M =
[[125 111 112 125 124 117 120 117 126 130]
 [128 127 127 128 128 128 128 128 128 128]
 [127 122 126 126 129 104 132 114 119 126]
 [127 124 126 127 127 125 127 125 127 129]
 [126 122 127 125 126 124 127 124 126 130]
 [128 128 128 128 128 128 128 128 128 128]]
Rows and columns are numbered from 1.
Read off the bottom-left entry.
128
Read off the entry in row 3 and column 3.
126
Read off the bottom-right entry.
128
The entry at row 2, column 1: 128
The smallest entry is 104
The entry in row 1 and column 2 -> 111
The top-right entry -> 130
Read off the entry just right of the largest entry.
114
Read off the entry just right of 119.
126
The top-left entry: 125
The entry at row 3, column 1 -> 127
The bottom entry of the column that holds the smallest entry: 128
Read off the entry at row 3, column 2.
122
Read off the entry directly above the smallest entry.
128
Read off the entry just right of the smallest entry.
132
Read off the entry at row 1, column 3.
112
The bottom entry of the column that holds the largest entry: 128
The entry directly below the smallest entry is 125
Read off the entry just right of 114.
119
Read off the entry directly above the largest entry.
128
Read off the entry just left of 120.
117

grid = [138, 121, 129, 132, 140, 130, 108, 147, 105, 112, 135, 121]
The third smallest entry: 112
The 1st entry from the right -> 121
Read off the first entry.
A: 138
The fourth-last entry -> 105
The 2nd entry -> 121

a =
[[124 115 128 108 119 115 123 143 115 130 133 131 135]
 [138 121 125 119 132 118 108 141 113 119 146 122 133]
 [147 131 126 131 141 116 104 137 115 119 155 120 132]]
Rows and columns are numbered from 1.
The top-right entry: 135
The entry just right of 122 -> 133
Read off the centre entry.
Answer: 108
The entry directly below the centre entry -> 104
Read off the top entry of the column that holds the smallest entry.
Answer: 123
The top entry of the column that holds the largest entry -> 133
The top-left entry: 124
Read off the bottom-left entry.
Answer: 147
The entry in row 2 and column 2 -> 121
Read off the entry just right of the smallest entry.
Answer: 137
The entry directly above 147 -> 138
Read off the entry just right of 120.
Answer: 132
The entry at row 1, column 2 -> 115

Questions about the matrix below.
1) Which number is the entry just right of the smallest entry?
2) Which number is the 1st entry in reading order?
3) Which number is the smallest entry?
array([[125, 128, 136, 125, 127, 126, 128, 126, 118, 127, 139, 128, 124,
        124, 119],
       [123, 139, 127, 127, 129, 141, 124, 125, 145, 127, 126, 131, 126,
        126, 113],
       [126, 126, 118, 131, 132, 126, 124, 123, 120, 126, 114, 128, 127,
        130, 130],
       [132, 114, 125, 130, 129, 111, 130, 128, 100, 128, 124, 124, 129,
        131, 145],
       [123, 132, 138, 124, 127, 132, 127, 126, 128, 127, 141, 129, 124,
        122, 113],
       [129, 119, 121, 130, 130, 118, 127, 126, 109, 127, 118, 126, 128,
        130, 138],
       [126, 119, 126, 128, 130, 116, 126, 123, 101, 126, 125, 126, 125,
        127, 130]])
1) 128
2) 125
3) 100

X = [116 118 136 126 137 108 122 141 128 106 112 130 111]
The entry just right of 130? 111
The entry just right of 128? 106

Questions about the table below. Rows and columns are numbered from 1.
1) The bottom-left entry?
2) The entry at row 2, column 1?
3) The entry just right of the centre entry?
4) The entry in row 3 and column 1?
5) The entry in row 3 and column 3?
6) The entry directly below the centre entry?
7) The entry directly below the largest entry?
8) The entry in the top-left corner?
[[120 124 122 129 127 128 126 130 130 122 136 134 133 120 129]
 [124 131 130 130 128 128 128 128 128 127 126 126 132 119 128]
 [117 139 139 133 128 130 128 130 130 125 115 114 139 102 129]
 [116 137 136 133 128 129 127 129 129 124 119 119 139 102 129]
 [125 139 148 130 128 132 128 134 134 128 105 101 133 113 131]
 [131 134 141 128 128 131 129 132 131 130 113 111 127 126 129]
 [134 121 122 125 128 127 128 128 128 129 135 134 122 143 128]]
1) 134
2) 124
3) 129
4) 117
5) 139
6) 134
7) 141
8) 120

data =
[[107 123 127 139 121 105 121]
 [111 124 124 146 130 126 110]
 [126 131 127 131 135 135 121]
 [105 131 126 138 132 113 114]
 [110 130 128 134 128 110 121]
 [120 116 125 141 118 120 125]
 [110 125 124 146 131 125 110]
 [123 135 128 127 136 129 122]
 [105 131 127 138 131 112 114]
 [115 132 126 135 135 126 116]
 [132 121 126 134 125 136 127]
 [114 133 127 134 135 123 117]
 [121 125 128 130 121 114 130]
 [128 120 127 133 119 123 131]
 [123 135 128 127 136 129 122]
 [114 133 127 132 134 120 118]]
The third entry on the diagonal from the top-right corner is 135
The 1st entry, reading row by row -> 107
The last entry, reading row by row is 118
What is the entry in the top-right corner?
A: 121
What is the 4th entry from the end, reading row by row?
A: 132
The smallest entry in the first row: 105
What is the entry just left of 113?
A: 132
What is the largest entry in the first column?
A: 132
What is the bottom-left entry?
A: 114
The 3rd entry from the end, reading row by row: 134
What is the 5th entry in reading order?
A: 121
What is the 2nd entry on the diagonal from the top-right corner?
A: 126

x = [130 126 113 133 114 116 120 133 119 105 110 112 120]
The entry just left of 116: 114
Which number is the entry just left of the centre entry?
Answer: 116
Which number is the entry just right of the smallest entry?
Answer: 110
